Here is a tiny trained network, its code and every weight. The questions are about switching its units off for an input and a class, where a switched-off unit gives its printed mean instead of its output.

import numpy as np


def w(rows, s, z=0):
    codes = np.array(rows[::2]) - 128.0
    scale = np.full(codes.shape[1], s)
    scale[-1] = z or s
    return codes * scale


def f(y):
    return y / 2 * (1 + np.tanh(0.7978845608 * (y + 0.044715 * y**3)))


def log_softmax(a):
    a = a - a.max(-1, keepdims=True)
    return a - np.log(np.exp(a).sum(-1, keepdims=True))


def net(x, mask):
    res = np.array(x, float).reshape(1, 6) / 4 @ E
    y = f(res @ A[0][:, :-1].T + A[0][:, -1])
    res = res + np.where(mask, y, B[0][:, -1]) @ B[0][:, :-1]
    return log_softmax(res[-1] @ U[:, :-1].T + U[:, -1])


A, B = {}, {}
E = w([
[170,166,167,117,87,121,42,55,32],'x0',
[81,158,244,155,177,158,116,183,156],'x1',
[136,138,113,253,108,87,122,87,133],'x2',
[157,120,142,135,116,125,121,163,124],'x3',
[156,193,147,132,85,209,233,96,129],'x4',
[187,129,132,124,223,145,142,51,183],'x5',
],0.011)
A[0] = w([
[173,27,73,101,65,134,145,74,103,69],'n0',
[135,178,148,135,104,201,220,112,103,156],'n1',
[158,132,120,193,110,91,140,120,168,52],'n2',
[133,127,129,209,104,130,120,81,112,101],'n3',
[94,122,122,199,86,112,144,131,100,83],'n4',
[88,78,107,161,122,134,187,179,215,5],'n5',
[118,118,129,248,145,97,130,112,151,37],'n6',
[93,78,124,112,189,48,60,141,124,144],'n7',
[160,72,106,126,155,172,141,149,164,100],'n8',
[112,140,139,5,134,144,132,159,75,136],'n9',
[210,109,147,136,203,140,129,64,166,51],'n10',
[171,113,23,122,113,112,147,130,155,42],'n11',
[120,129,203,126,142,147,99,114,89,209],'n12',
[36,84,122,128,39,134,149,175,73,55],'n13',
[75,150,229,173,157,144,112,146,186,30],'n14',
[140,104,137,29,124,162,102,152,192,43],'n15',
[111,104,93,147,161,111,192,175,142,6],'n16',
],0.011,0.0028)
B[0] = w([
[74,162,210,121,134,59,131,178,83,225],'n0',
[176,140,101,98,93,126,156,177,148,240],'n1',
[86,95,109,80,166,158,141,142,124,169],'n2',
[138,101,94,58,105,158,110,112,111,195],'n3',
[131,78,107,158,158,168,108,126,160,182],'n4',
[140,139,126,140,51,98,96,47,53,233],'n5',
[140,4,145,67,153,139,131,149,117,207],'n6',
[196,186,70,110,69,132,189,120,228,246],'n7',
[134,121,133,169,152,120,108,102,111,174],'n8',
[143,57,111,130,133,174,109,113,115,248],'n9',
[145,158,156,210,186,152,68,144,172,217],'n10',
[84,160,192,100,124,114,155,176,131,196],'n11',
[99,129,143,126,100,67,136,78,76,216],'n12',
[111,163,173,206,192,190,118,115,190,243],'n13',
[68,196,118,71,134,82,139,174,106,241],'n14',
[72,49,120,87,135,137,109,142,127,207],'n15',
[163,123,140,152,110,101,89,53,106,190],'n16',
],0.011)
U = w([
[13,170,173,74,151,48,186,201,62,99],'0',
[87,15,105,38,163,204,140,146,89,92],'1',
[154,162,134,147,68,105,92,25,2,255],'2',
[189,184,78,82,71,168,226,188,176,146],'3',
[91,163,165,221,217,218,113,150,148,48],'4',
],0.01,0.0032)

Each question gives the input, the list of numbers given to net, and the class t.
The units are the neurons (one row each of A and B). Each row of codes is followed by its name. A weight is (code - 128) times the scale printed after its matrix; where a second scale follows, it is the last column's (A, B and U).
mask holds one flag per neuron, in row order. A switched-off neuron (its flag False) gives its mean, the last column of its row in B, instead of its output. The means were averaged over made-up inputs and are rounded, as every weight is.
A unit's drop is (log p(t) with every unit on - log p(t) with that unit switched off) / (log p(t) with every unit on - log p(t) with every unit switched off).
The circuit of an input: a set's keep is (log p(t) with only the set's units on - log p(t) with every unit switched off) / (log p(t) with every unit on - log p(t) with every unit switched off). Starting from the 12 units with the biggest drops (on a tie, the unit counted first), units are removed one at a time, each time the one whose removal leaves the highest keep (on an exact tie, the one counted first), for as long as the keep stays at least 0.8.
circuit, biggest first: the units of the circuit, biggest drop first
unit that matters most: the unit with the biggest drop
k most important neurons: the k neurons with the biggest drops, biggest first
drop of u: that unit's drop, to one decimal
input [1,-7,0,-3,-7,-7], class 0: 4 most important neurons -> n0, n11, n10, n1
input [-3,7,4,2,3,-8], class 4: circuit, biggest first -> n13
input [-1,-5,4,-6,5,-4], class 0: 3 most important neurons -> n0, n7, n11
input [-1,-8,-2,5,-1,-8], class 0: 3 most important neurons -> n0, n11, n10
input [2,1,6,-4,5,3], class 1: 2 most important neurons -> n7, n6
input [-6,-2,-1,-8,6,-7], class 4: 3 most important neurons -> n13, n7, n12
input [0,5,-8,3,-8,-3], class 1: 2 most important neurons -> n15, n9
input [1,8,-2,-2,-2,8], class 0: 3 most important neurons -> n14, n13, n12
input [5,-3,-7,-4,5,-6], class 1: 3 most important neurons -> n9, n7, n5
input [6,-5,5,-7,8,4], class 3: 2 most important neurons -> n1, n5
input [-6,7,-5,7,1,3], class 0: 2 most important neurons -> n14, n15
input [7,4,0,7,-5,-8], class 4: 2 most important neurons -> n13, n5
input [2,-8,-3,-6,-2,6], class 0: drop of n0 -> 0.5
input [4,-2,-7,-3,-8,-1], class 3: drop of n7 -> 2.0
input [-3,-4,1,4,-5,-4], class 3: drop of n10 -> 0.2
input [-1,8,2,3,7,-1], class 0: unit that matters most -> n14
input [5,-3,-1,3,1,-6], class 4: circuit, biggest first -> n13, n5
